Here is a tiny trained network, its code and every weight. The questions are about switching its units off for an input and a class, where a switched-off unit gives its printed mean instead of its output.

import numpy as np


def w(rows, s, z=0):
    codes = np.array(rows[::2]) - 128.0
    scale = np.full(codes.shape[1], s)
    scale[-1] = z or s
    return codes * scale


def norm(h):
    return h / np.sqrt((h * h).mean(-1, keepdims=True) + 1e-5)


def f(y):
    return np.maximum(y, 0)


def log_softmax(a):
    a = a - a.max(-1, keepdims=True)
    return a - np.log(np.exp(a).sum(-1, keepdims=True))


def net(x, mask):
    res = np.array(x, float).reshape(1, 4) / 4 @ E
    u = 0
    for l in range(3):
        y = f(norm(res) @ A[l][:, :-1].T + A[l][:, -1])
        res = res + np.where(mask[u : u + 6], y, B[l][:, -1]) @ B[l][:, :-1]
        u += 6
    return log_softmax(norm(res)[-1] @ U[:, :-1].T + U[:, -1])


A, B = {}, {}
E = w([
[51,74,242,115,116,205,38,114],'x0',
[120,79,184,90,140,120,187,205],'x1',
[128,35,101,32,226,170,109,44],'x2',
[192,82,205,163,2,159,152,55],'x3',
],0.0095)
A[0] = w([
[100,99,207,84,123,148,166,247,3],'0.n0',
[67,178,168,184,74,120,68,212,72],'0.n1',
[47,175,139,148,188,123,47,193,31],'0.n2',
[55,116,196,152,121,164,1,169,15],'0.n3',
[107,171,133,159,112,123,50,88,47],'0.n4',
[113,194,90,159,119,151,14,93,24],'0.n5',
],0.018,0.0048)
B[0] = w([
[44,5,107,220,153,78,148,63,217],'0.n0',
[196,245,182,246,176,154,40,162,249],'0.n1',
[123,87,31,31,95,145,99,245,226],'0.n2',
[73,197,211,17,98,117,226,36,240],'0.n3',
[97,33,130,189,134,99,144,81,170],'0.n4',
[65,34,97,198,157,80,155,75,188],'0.n5',
],0.016,0.014)
A[1] = w([
[150,89,229,112,165,118,190,221,1],'1.n0',
[165,170,53,171,87,69,190,171,51],'1.n1',
[180,151,80,167,194,62,213,143,11],'1.n2',
[177,85,169,139,70,200,67,112,68],'1.n3',
[102,58,168,24,226,186,53,46,37],'1.n4',
[121,120,233,164,4,143,149,85,95],'1.n5',
],0.017,0.0021)
B[1] = w([
[84,123,76,155,117,100,140,96,151],'1.n0',
[130,153,207,91,155,107,187,100,217],'1.n1',
[16,125,171,111,84,111,111,112,234],'1.n2',
[74,119,113,86,81,66,88,173,151],'1.n3',
[178,234,167,254,179,139,86,165,240],'1.n4',
[184,81,41,63,102,136,92,200,249],'1.n5',
],0.015,0.012)
A[2] = w([
[166,185,81,84,141,239,149,140,39],'2.n0',
[63,48,109,174,126,93,113,67,192],'2.n1',
[62,140,252,22,95,174,98,77,61],'2.n2',
[213,52,89,99,59,160,54,155,136],'2.n3',
[186,78,95,45,69,165,124,140,5],'2.n4',
[122,141,64,15,149,108,73,198,78],'2.n5',
],0.019,0.0023)
B[2] = w([
[140,136,146,169,72,97,97,151,140],'2.n0',
[169,78,112,115,134,129,138,95,248],'2.n1',
[186,184,127,78,100,134,196,100,253],'2.n2',
[119,92,88,65,138,144,126,185,173],'2.n3',
[2,167,124,134,169,151,124,158,150],'2.n4',
[134,96,108,90,88,188,94,158,189],'2.n5',
],0.022,0.016)
U = w([
[126,205,143,50,112,132,229,71,94],'0',
[90,1,68,177,172,85,149,72,189],'1',
[82,114,51,63,121,177,99,224,200],'2',
[168,223,174,228,159,148,70,162,7],'3',
],0.013,0.0016)

Each question gives the input, the list of numbers given to net, and the class t.
The units are the neurons (one row each of A and B). Each row of codes is followed by its name. A weight is (code - 128) times the scale printed after its matrix; where a second scale follows, it is the last column's (A, B and U).
mask holds one flag per neuron, layer by layer. A switched-off neuron (its flag False) gives its mean, the last column of its row in B, instead of its output. The means were averaged over made-up inputs and are rounded, as every weight is.
A unit's drop is (log p(t) with every unit on - log p(t) with that unit switched off) / (log p(t) with every unit on - log p(t) with every unit switched off).
The circuit of an input: a set's keep is (log p(t) with only the set's units on - log p(t) with every unit switched off) / (log p(t) with every unit on - log p(t) with every unit switched off). Starting from the 12 units with the biggest drops (on a tie, the unit counted first), units are removed one at a time, each time the one whose removal leaves the highest keep (on an exact tie, the one counted first), for as long as the keep stays at least 0.8.
circuit, biggest first: the units of the circuit, biggest drop first
unit that matters most: the unit with the biggest drop
top k neurons: the k neurons with the biggest drops, biggest first
top k neurons in layer l: the k neurons of layer l with the biggest drops, biggest first
input [7,-3,2,-6], class 0: top 3 neurons : 0.n3, 1.n5, 2.n2
input [-3,-4,3,-6], class 2: top 2 neurons in layer 0 : 0.n0, 0.n2
input [4,-5,-3,0], class 1: top 2 neurons in layer 0 : 0.n5, 0.n4
input [-1,-6,3,6], class 1: top 3 neurons : 0.n5, 0.n3, 0.n4
input [-6,2,8,-6], class 3: top 3 neurons : 1.n4, 0.n2, 0.n0
input [-1,1,-8,7], class 3: unit that matters most : 0.n1
input [-4,-5,6,-4], class 3: top 4 neurons : 1.n4, 0.n0, 0.n2, 0.n4
input [-5,-7,7,6], class 1: top 4 neurons : 0.n3, 0.n2, 2.n2, 1.n5
input [-3,6,-5,5], class 1: top 3 neurons : 0.n3, 0.n0, 1.n4
input [-4,0,-4,-6], class 2: top 2 neurons : 0.n2, 0.n3
input [0,-5,1,-4], class 1: top 2 neurons : 0.n5, 1.n5
input [-5,-4,-7,8], class 2: top 2 neurons : 1.n5, 1.n4
input [8,-2,5,-4], class 0: top 2 neurons in layer 0 : 0.n3, 0.n1
input [1,4,2,5], class 2: circuit, biggest first : 1.n5
input [-7,0,8,1], class 3: top 4 neurons : 1.n4, 0.n0, 0.n1, 0.n2
input [-5,6,-4,-1], class 1: top 2 neurons : 0.n0, 0.n3
input [-7,-4,8,-5], class 3: top 4 neurons in layer 0 : 0.n2, 0.n0, 0.n5, 0.n1
input [-1,-4,6,7], class 2: top 2 neurons in layer 1 : 1.n3, 1.n5
input [1,-6,7,-6], class 3: top 3 neurons in layer 1 : 1.n4, 1.n5, 1.n2
input [0,6,-4,-3], class 1: circuit, biggest first : 0.n0
input [7,-7,-3,-7], class 0: top 2 neurons in layer 0 : 0.n3, 0.n0
input [6,-3,-1,-6], class 0: top 3 neurons in layer 0 : 0.n3, 0.n4, 0.n5
